Below is a small trained network, with its code and all its weights. Each question gives an input and a class and asks what happens when units are switched off, that is, made to give their printed mean instead of their output.

import numpy as np


def w(rows, s, z=0):
    codes = np.array(rows[::2]) - 128.0
    scale = np.full(codes.shape[1], s)
    scale[-1] = z or s
    return codes * scale


def norm(h):
    return h / np.sqrt((h * h).mean(-1, keepdims=True) + 1e-5)


def f(y):
    return y / 2 * (1 + np.tanh(0.7978845608 * (y + 0.044715 * y**3)))


def log_softmax(a):
    a = a - a.max(-1, keepdims=True)
    return a - np.log(np.exp(a).sum(-1, keepdims=True))


def net(x, mask):
    res = np.array(x, float).reshape(1, 2) / 4 @ E
    u = 0
    for l in range(3):
        y = f(norm(res) @ A[l][:, :-1].T + A[l][:, -1])
        res = res + np.where(mask[u : u + 6], y, B[l][:, -1]) @ B[l][:, :-1]
        u += 6
    return log_softmax(norm(res)[-1] @ U[:, :-1].T + U[:, -1])


A, B = {}, {}
E = w([
[213,192,115,197,125,145,38,143,3],'x0',
[108,154,148,214,100,124,92,59,48],'x1',
],0.0045)
A[0] = w([
[119,169,142,159,141,167,89,120,41,71],'0.n0',
[147,136,56,120,197,156,154,223,125,239],'0.n1',
[204,122,136,133,96,150,61,93,56,34],'0.n2',
[133,62,112,181,57,93,117,145,103,4],'0.n3',
[105,3,109,167,171,81,210,129,188,96],'0.n4',
[62,136,149,108,79,119,94,73,63,138],'0.n5',
],0.004,0.00038)
B[0] = w([
[76,156,123,128,4,170,109,136,153,214],'0.n0',
[27,105,189,138,38,33,170,90,107,175],'0.n1',
[43,212,180,129,151,154,123,59,87,217],'0.n2',
[206,71,185,141,72,170,115,189,213,135],'0.n3',
[162,213,120,231,200,183,79,45,134,255],'0.n4',
[179,112,60,60,195,80,102,218,156,184],'0.n5',
],0.004,0.0033)
A[1] = w([
[113,123,113,195,160,200,169,88,129,54],'1.n0',
[147,60,144,28,130,97,162,189,103,152],'1.n1',
[84,60,92,106,85,77,89,123,127,254],'1.n2',
[140,110,169,118,88,70,138,168,130,51],'1.n3',
[173,221,127,178,92,171,2,163,103,100],'1.n4',
[146,88,79,171,122,102,88,127,150,98],'1.n5',
],0.004,0.0009)
B[1] = w([
[226,150,107,88,115,121,173,151,154,163],'1.n0',
[164,165,152,197,145,63,120,110,51,130],'1.n1',
[131,140,96,135,74,95,114,182,86,146],'1.n2',
[211,167,121,174,107,83,159,170,144,117],'1.n3',
[59,58,122,102,97,130,87,3,54,255],'1.n4',
[96,68,178,140,85,132,187,148,99,126],'1.n5',
],0.0042)
A[2] = w([
[208,193,155,148,123,66,146,219,141,205],'2.n0',
[46,110,92,183,89,124,97,171,171,252],'2.n1',
[135,150,115,185,165,151,109,59,141,238],'2.n2',
[172,208,127,142,159,65,177,254,133,214],'2.n3',
[76,141,141,55,160,128,128,138,149,136],'2.n4',
[123,142,124,110,181,128,141,108,194,255],'2.n5',
],0.0047,0.00045)
B[2] = w([
[162,52,21,195,44,116,167,178,132,133],'2.n0',
[203,179,128,109,187,204,134,155,146,170],'2.n1',
[161,65,129,101,99,37,153,253,123,224],'2.n2',
[202,71,104,220,93,94,162,159,89,159],'2.n3',
[129,137,180,148,178,109,45,103,128,166],'2.n4',
[46,105,175,93,121,122,74,133,66,253],'2.n5',
],0.0047,0.0029)
U = w([
[237,91,26,239,42,75,200,186,123,9],'0',
[82,72,173,100,176,50,130,149,177,178],'1',
[154,193,118,116,155,241,124,123,167,89],'2',
[84,202,102,147,34,142,8,9,1,137],'3',
],0.0098,0.0014)

Each question gives the input, the list of numbers given to net, and the class t.
The units are the neurons (one row each of A and B). Each row of codes is followed by its name. A weight is (code - 128) times the scale printed after its matrix; where a second scale follows, it is the last column's (A, B and U).
mask holds one flag per neuron, layer by layer. A switched-off neuron (its flag False) gives its mean, the last column of its row in B, instead of its output. The means were averaged over made-up inputs and are rounded, as every weight is.
A unit's drop is (log p(t) with every unit on - log p(t) with that unit switched off) / (log p(t) with every unit on - log p(t) with every unit switched off).
The circuit of an input: a set's keep is (log p(t) with only the set's units on - log p(t) with every unit switched off) / (log p(t) with every unit on - log p(t) with every unit switched off). Starting from the 12 units with the biggest drops (on a tie, the unit counted first), units are removed one at a time, each time the one whose removal leaves the highest keep (on an exact tie, the one counted first), for as long as the keep stays at least 0.8.
circuit, biggest first: the units of the circuit, biggest drop first
most important unit: the unit with the biggest drop
k most important neurons: the k neurons with the biggest drops, biggest first
k most important neurons of layer l: the k neurons of layer l with the biggest drops, biggest first
drop of u: that unit's drop, to one decimal
input [-4,6], class 1: 2 most important neurons	0.n0, 0.n1
input [5,-7], class 0: most important unit	0.n4
input [-1,0], class 1: 2 most important neurons	2.n2, 0.n4
input [-3,6], class 2: 3 most important neurons	0.n4, 1.n4, 0.n5
input [-1,-8], class 0: circuit, biggest first	1.n4, 1.n1, 2.n3
input [-3,5], class 2: circuit, biggest first	0.n2, 0.n5, 2.n1, 1.n4
input [-3,7], class 2: 2 most important neurons of layer 0	0.n4, 0.n5
input [6,-8], class 0: 2 most important neurons	0.n4, 0.n1
input [0,-4], class 0: 2 most important neurons	0.n2, 1.n4
input [-4,7], class 2: 3 most important neurons of layer 0	0.n2, 0.n4, 0.n5
input [2,-3], class 0: 2 most important neurons	1.n4, 0.n4
input [-1,-1], class 1: drop of 2.n2	0.4
input [-5,7], class 1: drop of 1.n5	0.0
input [-4,3], class 1: drop of 2.n2	0.1
input [-2,1], class 1: drop of 2.n2	0.6
